Rows, each with its class
[-13 -34   2   0   1 -15 -18 -23   0  -6  -1   3   4 -16  41  19]	lufa
[-16 -32   9  -6   6 -16  -1 -23  -1   0 -10  -2  -4   3  22  26]	fepub
[  0 -12  23  31   2  -6 -45 -29   6  -7 -19 -15  -7 -13  17  23]	salok
[-14 -11   2  17  -1 -38 -18 -15  -1  -8  16 -10   2  11  15  28]	salok
[-15 -31  17   4   1 -26  -5 -35  -8   7   2   3  -6   7   7  30]	fepub
[ -6 -30 -10  -6   4 -18 -12 -23  12   9 -10  -5  13   6  21  22]	fev
[-13 -25 -14  17   0 -13  -7 -10  -9  38 -24  24 -14   5  18  12]	salok
[-25 -43  16  -9   0 -21  -4 -33  -6   4  -9  -5   1   7  28  42]	lufa
[-10 -42  -3  -7  -5  -7  -4 -25   2  19   2  -1   4  -2  13   8]	fepub
[-39 -29  15   2   0 -13 -13 -37  -5  -8 -14   0  -2  12  33  32]	fev
[-27 -23  12  13   6  -4  -8 -20 -13   7 -14   3 -32   3  26  13]	lufa
[-18 -19   8  11 -15 -17 -20 -18   8   7 -11   3  -2  16  23  -5]	keroz
[ -7 -39 -35  -1  -7 -17  12 -38  -5   2  -8  15  -9  11  16  16]	fev
[-26 -32   0   8 -74 -20  -4 -35   1  10 -11   7  -5   9  16  33]	fepub
[ -6 -16  35  10   5  -6 -18 -19   1   1 -28   4  79   1   9  17]	salok
[-23 -44  10  -9   5 -22 -23 -60 -11  -3 -12  -1  -8  -3  21  35]	fepub
[-23 -33  11  22  -4   3 -34 -36   0  -7 -14   4 -11  15  24  12]	keroz
[-25 -31   4  29   4  -8 -30 -35   7  -6 -20 -10  -9  29  27  16]	lufa
[-13 -13   3   7   3 -26  -3  18  -3  -3 -13  22   1  -1   6  26]	fepub
[-20 -45 -12   7  -1 -27  -4 -42  -2   7  23   0  -4   3  26  31]	salok
[-10 -32  14  18   3  -7 -12 -22  -2 -12 -22 -14  16   1   4  24]	lufa
[-11  -5  -2  22  -4 -15 -14  -2   3  -8 -28  -6   6   2  -3  14]	lufa
[-26 -54  -1  24 -14  -9 -31 -63   2   2 -23  10 -28  18  58  24]	keroz
[-11 -30  -2  23  -1 -15 -18 -48  10  -3 -15  -2   2  14   4  13]	valez
[-11  -7  29  13  18 -12 -25  -1 -10   1 -18  -3   5   6   5  46]	valez
[-20 -31  22  11  13 -15 -15 -28  -3   7 -14   3  -2   5   6  20]	fev
[-10 -63  17  24   3 -19 -15 -39  -2   0 -16 -10  -1   7  -1  18]	salok
[ -8   0   9   8   4  -3 -15 -34 -29   7 -14   3  -5   8  10  15]	salok
[-18 -15  49  15  10 -18 -20 -20  13  -3 -36  13  12   9   6  24]	valez
[-21 -30   0  35  16  19 -21 -72  -4   2 -30  10 -21  24  27  15]	salok
[ -5 -17  24   2 -48 -25  -7 -12   1 -18  12  -4  -2   4   8  15]	fepub
[-22 -20   1  30   8 -31 -38 -34  -4 -10 -21  -1  -9  13  12  12]	salok
[-22 -49  -3   8  -9 -21 -17 -55   6   7 -11  -8 -11  19  42  19]	keroz
[-11 -29   3  10  19  -8 -14 -20  -4   5 -32   2  -5  33  17  25]	valez

Rows, each with its class
[  3   8   3  -8   5  10  -6  -5  -2  12  12   6 -16 -10   6  11]	U
[  3  14   7  -4  -4   4  -1  -2  -2   2   5   6  -9 -10   9   7]	U
[ 4  3  8 -3 13  3 -3  5 26 -9  2  2 -3 -8  2 -3]	U
[  6 -12  -1  -3   8  22  -7   5  12   4 -14   0  23  -3   4  -7]	D
[  3  14   3   0  -1   4   3   5  11   8 -13   6 -14 -20  10   9]	U
[  2  18   1   5   1   2  -2   0  -3   0  20   4 -11 -21   8  14]	U
[  7  -1   4  -7   0   1  -6  -1  13 -10   3   4  20  -5   0  -7]	U
[ -2  -8   5  -2  -5   9  -9   6  12   1 -10   3  34  -4   0  -6]	D
[  0  13  -4   4  -2  -2  -2   4  11   1  -1   5 -19 -27   7   2]	U
[  6 -11   3  -5  11  12   0  -3   2  14  -4   3   7  -3  -2   6]	D
[ -7   0   1   4  17   3   9  -9   4  27  -7  -4 -38 -16  -1  19]	D
[-10  16   3   0  10   3   4  -6   7  11  16   9 -26 -16   4  12]	U
[ -3  -5   5   1  11  -7   1 -10   5  12  -4   6 -15  -5   4   2]	D
[  8   6   2   2   9 -10  -3   1  13   5   2   7 -13 -18   4   4]	U
[  6 -13   2  -3   8   5  -4   3  13  -2 -12  -3  24  -1  -1  -5]	D
[-27   5   7  -3  -3  -1  -2  -4  17   0  32   0   2 -12   6   6]	U
[ 0 -9 -1 -8 10 12  0 -1 10  4 -3  4  3 -1 -3  0]	D
[ -5  10   8   6  -5 -14   6  -3  12   6   8   6  -5 -21   3   6]	U
[  5  -3   2 -15   9  20 -11   2   1   3   1  -2  20  -2   6  -2]	D
[  2  -8   1 -10   4  11   4  -4   7   0   5   1  14   0  -1  -2]	D
[ -4  10   6  -2  10  17  -3 -10  -1  22  -4  -4 -14  -6   5  13]	D
[12  9 15 -9 -3  0  1 -6  7  7  8 -2 -9 -7 10  0]	D
[  3   5   3   3   7   8  -1   3  15  11  -4  -1  -4 -14   3   6]	U
[ 16  -2   6  -7  -1  12  -5  -1   8  11   1   3  15 -14   5   1]	D
[  0   7   3  -1  -2 -12  -1   3   3  -3  17   2  -5 -17   4  -5]	U
[  1 -10   3   5   3   0  -4  10  14  -9  -9  -3  30   0  -2 -12]	D
[ 7 -7  2 -8 -2 15 -7 16 11 -6 -9 -4 34 -7 -4 -9]	D
[ 5  5  4 -5 -4 -5  3  1 19 -7  0 -2 13 -7 12 -8]	U
[  3   7   0   3   0 -13  -1   0  16  -2  12   2  -3 -16   5   2]	U
[  2  19   2   3  -4  -5  -2   0  -8  -3  10  10  -8 -13  11   5]	U
[  0  -2   7  -3   5   1  -2  -7   2   4 -11   1  -9  -2  -1  -6]	D
[  1 -14   5   2   5   9 -11   8  19  -1  -4   0  20  -6   2  -2]	D
[ 6  2  7 -8  0  7  0 -1  1  5 11  3  5 -5  6  1]	D
[ -3  14   7  -2   6  12  -2   4   0  15  12   3 -22 -15   4  18]	U
[  2  10   4   0   3 -16  -1  -3  19   0   9   1 -19 -11   7   0]	U
[ -4  14   3   0  11  -4   1   4  16   4   4   5 -24 -18   4  -9]	U
[ -6  17   8   1   1   5   0   3   9  10   5 -21 -21 -11   8  -2]	D
[ -2  -5   6  -1  10  11  -8   6  18  -5 -10  -4  14  -6   1  -2]	U

Rows, each with its class
[-9 -7  5  0  1 18 -2  0  5 11 -1 -1 -3  6  8  4]	[83]
[ -3   1   7   0   4  16 -11   5  -2  21  -2   4  -4   3   9  10]	[83]
[  2  -1   4  10  -4   4   8   5   2   4 -11   0  -2 -11  -1   6]	[83]
[-3 -3  7  9  5 10  2  7  2 21 -9  3 -2 -7  3  9]	[83]
[-4  0  6  3  6  6 -2  3  4 17  2  2  1  3  6 -5]	[83]
[ -5  -5   7   4   1  10   9   1   6  17 -11  -6   1  -1   6   1]	[89]
[ -5  -7   7   9   0  15   2   3   2  14 -13   3  -3  -5   4  18]	[83]
[-3 -8  5 -1 -6  7 10 -2  5  1 -9 -9  0  2  4  3]	[89]
[  0   0   0  -5   1   6 -12  -1  -7   3   1   4  -1   7   4  13]	[92]
[-9 -5 10  0  4 17  2  5 10 22  4 -3 -1  7 11 -6]	[83]
[-11  -3  17  22  20   9   5  12   0  45 -25   6   5  -9  12   6]	[83]
[-1 -2  0 -5  4  0 -6 -3 -6  8 -3 -1  2  8  2  4]	[83]
[ 2 -5  0 -1 -9  8  6 -1  3 -8 -4 -4 -4 -2  1  6]	[89]
[-7 -6  7 -3  3 16  0  3  6 20  0 -5 -1  8 10  0]	[83]
[  2  -2   8   8   2   7   7   8   1  31 -16  -4   1  -4   6   4]	[89]
[-3 -5  3 -3  2 11 -6 -2 -1 14 -4  0 -1  8  8 11]	[83]
[-5 -6  2 -1 -6 10  5 -3  6 -8 -1 -6 -3  0  2  5]	[89]
[-9 -8  1  2  3  4  5 -7  6 -4 -3 -3 -1  1  0 -1]	[83]
[-4 -3  1 -3  1  3  0 -2  2  1  1 -2  0  5  2 -1]	[83]
[-12  -6   9  10   3  12   9   4  12  12  -5   0  -1  -5   5  -6]	[83]
[-3  2  6  1  6  5 -2  7  3 21  3  0  2  3  8 -7]	[83]
[-10  -2   3   1  16   5 -10  -3  -2  22   3   4   2   8   6   0]	[83]
[-3 -3  3  0 -2  5  5 -1  4  3 -2 -4  0  3  2  0]	[89]
[ 5  1  2 -4 -8  5  2  5  1  0  1 -5 -1  1  3  1]	[84]
[-10  -8   7   5   4  12   4  -3   4  12 -10  -5   0   0   4   8]	[83]
[-9 -8  7  2 -1 15  6  0  7  9 -4 -5 -2  3  6  2]	[83]
[-2  3  5  3  9 -1 -1  8  1 26 -1  3  4  0  5 -9]	[83]
[-1 -5  2 -2 -4  3  9 -1  4 -1 -5 -8  1  3  1  2]	[89]
[-2 -7  4  0 -4  6  9 -2  6  4 -8 -9 -1  2  1  3]	[89]
[-15  -3   5   6  14   7  -2  -3   4  17  -1   6   1   1   5  -2]	[83]
[ -3   3   0  -4  11  -2 -12  -1  -6  12   6   7   4   7   5  -1]	[92]
[-4 -2  4  3  3  1  6  1  5  9 -3 -6  1 -1  2 -5]	[89]
[ 1 -1  5  4 -2  1  9  5  3 11 -8 -4  2 -3  2 -4]	[89]
[ 0 -3  6  1 -3  8  6  6  6 11 -5 -4 -1 -1  6 -3]	[84]
[-11  -4   4   6   7   5   0  -2   5   4   0   5  -1   0   1  -1]	[83]
[-13  -7   7  -1  10  12  -6  -2   5  16   7   2   0  10   8  -6]	[83]
[-3 -5  4  1  1  5  7 -1  2  8 -8 -4  0  1  2  4]	[89]
[ 0 -5  2  0 -4  3  9 -1  3  1 -7 -7  1  1  1  1]	[89]
[-6 -6  5  0  0  9  6 -1  5  8 -4 -7  0  3  5 -1]	[89]
[  0  -6   4   2  -4   7   6   0   0   8 -13  -6  -1  -2   2  11]	[89]
[ 4  3  2 -2  1 -1 -2  6 -1 15  0 -1  2  3  5 -5]	[92]
[-9 -6  1 -3  5  7 -6 -8 -2  2 -3  3 -1  7  2 11]	[83]
[-3 -4  6 -2 -1 13 -1  2  3 12 -3 -3 -1  4  7  6]	[83]
[-1 -5  4  2 -3  3  9 -1  3  6 -8 -7  0 -2  2  2]	[89]
[ 0 -4  3  0 -6  7  7  1  5  1 -3 -9 -2  0  3  0]	[89]
[-8 -4  6  3  6  8  0  2  4 16 -2  2  0  0  5 -1]	[83]

Rows with their classes
[-11   1  -3   4   5  10  -1   0 -46  -4  17  -8  10   7   4  -1]	L
[-20  -6 -16  -6   7  -9   5  -9 -45 -24   1   3  -5   5  -2   2]	T
[  0 -14  -2  -3  -2  -5   1  -4  -6   0 -22   3  -7   6  -3   5]	T
[  1  -5   3  -2   1  -6   7  -9 -17 -18  -1  -7  -2   6  -4  -6]	T
[-18  -3   1   5  19  -1  -2  -1   7   1  -2   7   5  -3 -26  -3]	V
[-41 -11   4   4  30 -13 -11  -3  -7 -37 -20 -10  -4  13 -19   1]	T
[-21   6  -1   1  23   4  -1   3   9  -5  -2  -3   5  -4 -10  -4]	R
[-24   5  -4   6   0   7   8  13   4  10  11  -5   2  -1  -8  -1]	R
[-22   5  -7   4  11  17   6   7  -5   1   8   2   7  -7  -8  -3]	R
[-20  -7  -8  -3  15  -4   6  -5 -26 -11  -2  -1  -2   9 -11   2]	T
[ 22   3 -24   5 -23   4  18   0 -14  15  11   5   0   1   1  -5]	L
[ -9   7  -7   6  -7   9   3   4 -10  15  10 -26   2 -14  -1  -3]	F
[-26  -5  -6  -7  20  10  -9   5 -39  -7  10  -3   3  15 -15   2]	L
[-25   0 -22   1  18   9   3   2 -17   4   3 -16   4   4 -18   2]	F
[-49  -3   5   7  16  18  -4   7  10   3  -8   7  -2  -5 -27  -2]	V
[ -8  -4  -8   4   9   3 -12  -3 -13 -14  -5  -4  -9   3   4   5]	T
[-29  -7   0  -1   0  13  11   9 -18   8  10   0  -1   9  -2   1]	L
[-49   6 -10  -6  14   3   2   5 -10   9   1  -5  -2   6 -17   3]	L
[-23  -4  -7  -2  11   2  11   3 -11 -20 -10  -6  -4   3 -27   4]	F
[ -1  -3  -1   4 -10   2  -1   0   6  -3  -2   2  -5  -1  -4   2]	T
[  1   4  -3   5 -13  -6   4  -2  25   4   5  15 -10 -14  -4  -2]	V
[  4  -9  -1 -14  19   3  -4  -3 -29   0   4 -17   3  18   0 -10]	L
[  9   1 -15  -8   7   7   7  -2  -5  -3   7  -9   4  -5  -9   0]	R
[-34  -5  -6   9  27  22 -13   4  -1  -4  -7   4  -7 -13 -21  -1]	V
[-26  -8 -11  -5  18 -10  -5   0  -9  -8 -11 -20  -3  13 -10  16]	F
[-12  -2 -14   1 -18  13   4  10 -26 -12   3  -3  -5  -1  14  -1]	L
[-27  -2  -9  -8   6  16   8   5  -8  -8  -7 -21  -1   8 -12  -6]	F
[-22  -6  -7   1   0  -1   1  -3  -5  -1  -9  -5 -13   5  -7  -2]	F
[ -7  -5  10  21 -49   0  29  12  18  22  17  -3 -11 -18   4  -5]	L
[-16  -2  11  11   1   4   0   5  19   1  -2  15  -2 -10  -3  -1]	V
[-13  -4  -4   6   2   7   4   1  16   6  -2  14  -1   0 -10  -3]	V
[-21   0  -9   1  28   9  -1  -3 -22 -10  -3  -9   2  11 -18  -1]	F
[-26  -6 -14  -7  10   3  -8  -1 -40 -13  -6  -5  -4  12   3  -5]	L
[  3  11 -28   2   2  -7  10 -14   4 -13   2  21   2 -19 -13  -7]	V
[-42  -7  -6  -3  -8  -3  10  -9 -25 -10  -2   7  -6   4  -6  -4]	T
[-15   1  -1   7  12   8   6   2   6 -11  -8  18  -4 -13 -12   2]	V
[-27  -6   4   7   9  18  10  10 -28  -4   7   3  -3   6 -14   4]	L
[-42   1  -3   5   1  -2  -9   2  11   0 -11  11 -12  -4 -13   1]	V
[-16   5  -9  -4  16  15   1   2   8 -10 -22  19   0  -6 -22   3]	V
[-24   2  -9  -3  19  -8  12   0 -11  -5 -10  -9   2   5 -11  -3]	F
[-35   6  -4  -1  -6   5  15   6  -8   7   7   8  -3  -4  -6   0]	F
[ -4   2 -20  -1   2   9  20   0  -6  17   3   0  -1   1 -18   0]	F
[-40 -11  -5   1  31  17   0   7 -21   5  -6   2   3  26 -15   1]	L
[ -9   3 -12  -3   6  -8  20   2  -9  -7  -2   2  -1   4 -10   6]	F
[-25  -1  -1  -5  28  20  -1   7 -13  11   6  -8   9   6 -19   1]	R
[-19 -19 -27   7  -1   8   2  -9 -34 -13   4 -16   1   2  -7  -3]	L
[-22  -3  -2   7   7 -12   4  -1  14  -1   1 -11   0   4 -10 -14]	F

Rows, each with its class
[ -4  -3   0   0   0 -12  -5  -6   2  -5 -10 -10   6   0  -2   2]	[82]
[ 11 -12   6  -6  12 -13  11  -5   2  -6   9   1   1  -2   1  -3]	[74]
[  4 -10   8  -8  11   5  13 -21   8   2   1   8 -14  -2   3   1]	[76]
[ -2  -9 -10 -13  10   2  -5 -24  10   1  -8   0  -7  -1 -11   2]	[76]
[ -5  -8   3   0   7  -8  -2 -18   1   3   1   8 -18   1  -2  -8]	[79]
[ -6  -7   4  -5   7  -9  -3 -20   7  -2 -11  -4  -3  -3  -8   1]	[82]
[ 10 -12  -5  -8   8 -13  -3  -5   5   0   6   7 -14   3  -6  -9]	[69]
[-10   3  13   8  -3 -10  -1  -5   1  -1  -8  -3  -3   0  -1   0]	[82]
[  0   3  -2  -8   5   4   8 -11   4  -1   4   3 -20   4  21  -3]	[75]
[  7 -12  -4  -9  13 -14   4 -11   2  -5   9   4  -9   0   1  -6]	[74]
[-13  -6 -31  -7   3 -13 -29 -16   5   1 -17  -3   0  -4 -27  -3]	[79]
[  6  -7  -5  -8   8 -11  -1   0   4  -4   3  -2   1  -2  -5  -1]	[74]
[  6  -6  -1  -3   4 -13   0   5  -1  -3   8   0   2  -1  -6  -3]	[74]
[  3 -12  -8  -9  11 -17  -3 -12   7  -5  -2  -5  -3  -1 -10  -2]	[74]
[  9  -9  10  -8  10  -6  15 -12   2  -6  13   4 -14   5  15  -5]	[74]
[  2   1  22  -2   1  -7  14 -10   3  -3  -4  -4  -8   3  11   3]	[82]
[ -1  -5 -10 -10   6   0  -9 -14  11   2 -11   0  -6  -1 -12   2]	[75]
[ 0  4 19  5  1 -1 17 -5 -2 -2  5  0 -5  0 23  3]	[82]
[  4 -20   9 -16  19  11  13 -38  14   3   3  10 -24   4   1  -2]	[76]
[ -3   6 -14 -10   1   5  -7 -13   8   3  -7  -2 -16   4   4  -1]	[75]
[  9 -16  10  -4  10  -3  10 -13   2  -3  10   1   0   1   1  -1]	[74]
[  6 -12  -6 -15  11  -4   0 -15   8  -2   1   0  -3   2  -5  -2]	[74]
[ -1  -4  -3  -9   6   1   0 -11   8   5  -6   3  -8  -3 -10   1]	[76]
[ -2  -9 -20 -10  13 -16  -5 -15   5  -4  -3  -1  -1  -7 -11   0]	[74]
[11 -3  3 -9  8 -3 14 -1  0 -3 13  0 -8  2 15 -2]	[74]
[  4 -11  -5 -10  14   5   7 -18   6   2   6   8  -9  -1  -1  -1]	[76]
[ 12  -7  17  -4   9   0  22  -6  -1   0  18  10 -13   3  19  -5]	[74]
[  6  -9 -14 -13  13 -11  -3 -13   6  -3   0   1  -5  -1  -7  -3]	[74]
[ 11  -6  13  -4   5  -9  10   7   3   3  10   7 -16   2   0  -6]	[69]
[ 6  0 -8  2 -1  3  1 11 -8 -4  9  3 12 -4  5 -1]	[74]
[  0  -3  -2 -10   8   0   2 -21   6   0   1   9 -19   4  12  -7]	[75]
[  6 -13   5  -9   9  -3   6 -14   9   0   0   2 -11   4  -7  -2]	[69]
[ -3   2  10  -1  -1 -12  -2   1   8   7  -9   2 -21   3 -10  -2]	[82]
[  6  -9 -10 -12  11 -11  -4  -7   6  -2   0  -3  -2  -2 -10  -1]	[74]
[ 9 -7  9  2  3 -3  9  3 -5 -1 15  6 -7  4  8 -9]	[69]
[  9  -6   1 -10   5   9   5  -2   6   7   7  11 -17   4  -1  -6]	[69]
[  9 -12   4  -7   9   2   9 -12   3   0  11   8 -10   4   2  -4]	[74]
[  3 -11 -17 -16  12 -16 -10 -13   9  -2  -2  -1 -12   2 -13  -6]	[74]
[-4  4 11  2 -2 -9  2 -1  1 -2 -2 -1 -7  2  5 -1]	[82]
[ -4 -10 -23 -16   9   7 -15 -25  13   1 -15  -2   0  -2 -25   5]	[76]
[  2  -2  -8 -13   9   3   3 -10   9   1  -3   1 -10  -3  -2   4]	[76]
[  5  -3   4 -10   8  -2   9 -10   7  -1  10   2 -17   7  13  -5]	[75]
[  3  -1  12   0   4  14  18 -10   6   0   9   9 -10   2  19   1]	[76]

Rows, each with its class
[  3  -6  -4   1  -2   3 -10   7   5 -11  -2   2   8  10  -4   1]	Kap
[ -4  37   6   2 -13   5  -1  -1  18  -1  10  -1  -2   1   2  -3]	zuv
[ -4 -28  -3  -1 -30 -11 -10   0  16 -12   5   4   3 -20   5  -3]	Kap
[-2 -9  0  8 -9  4 -3  1  4 -4  1  3  0  1  0  4]	gusek
[  9 -22  -7  -2  -6  -6   6   3  -6  -9   2  -3   4 -10  -2  -8]	Kap
[  6 -24  -3  10  17 -13   5  -9   1   6  -8  -3  14   4  -4   2]	Kap
[ -9 -38  -6   0 -17 -18  -4  -1  -4   2  -4  -7   0 -12   8  -2]	tad
[  7  23  14   0 -20  16   0   6  15 -11  -2   9  -3   0   1  -4]	zuv
[ 12   1   0  -5 -28 -12  -3  24  -6 -11  -6   0   1 -17  -9  -4]	tad
[-9 -6 -1 -5 26 -1  1  0 15 12 -5 -2  2 -9  3 -3]	Kap
[-20 -27   2  -9  -4  -1  -3  -2  -4  13  -1  -6   0  10  -3   6]	tad
[ -8   5   3  17  -7   3   0   5   4   0  -2  -8  -4 -10   3   3]	tad
[  8   6   2  19   4   3 -16  13  18  -5   0  -3  -2 -12   5   7]	zuv
[  6 -14 -11   3 -12  -8  -4   5  -4 -12   3   2   0  -6  -3  -9]	Kap
[  3 -17  -2  14 -11  -2  -9 -13  12  -6  -1   0  -2 -13   6  -2]	gusek
[ -2   5   0  -1   1   6  -9   7   8  -9  -1   5 -12   4  -2   6]	tad
[-12  11   5  12   6   1  -7   1  10  10   3  -4   2   8   6   1]	gusek
[-2 -1 -3 11  3 -2 -6  1 18 14  9 -6  6 -9 11 -6]	Kap
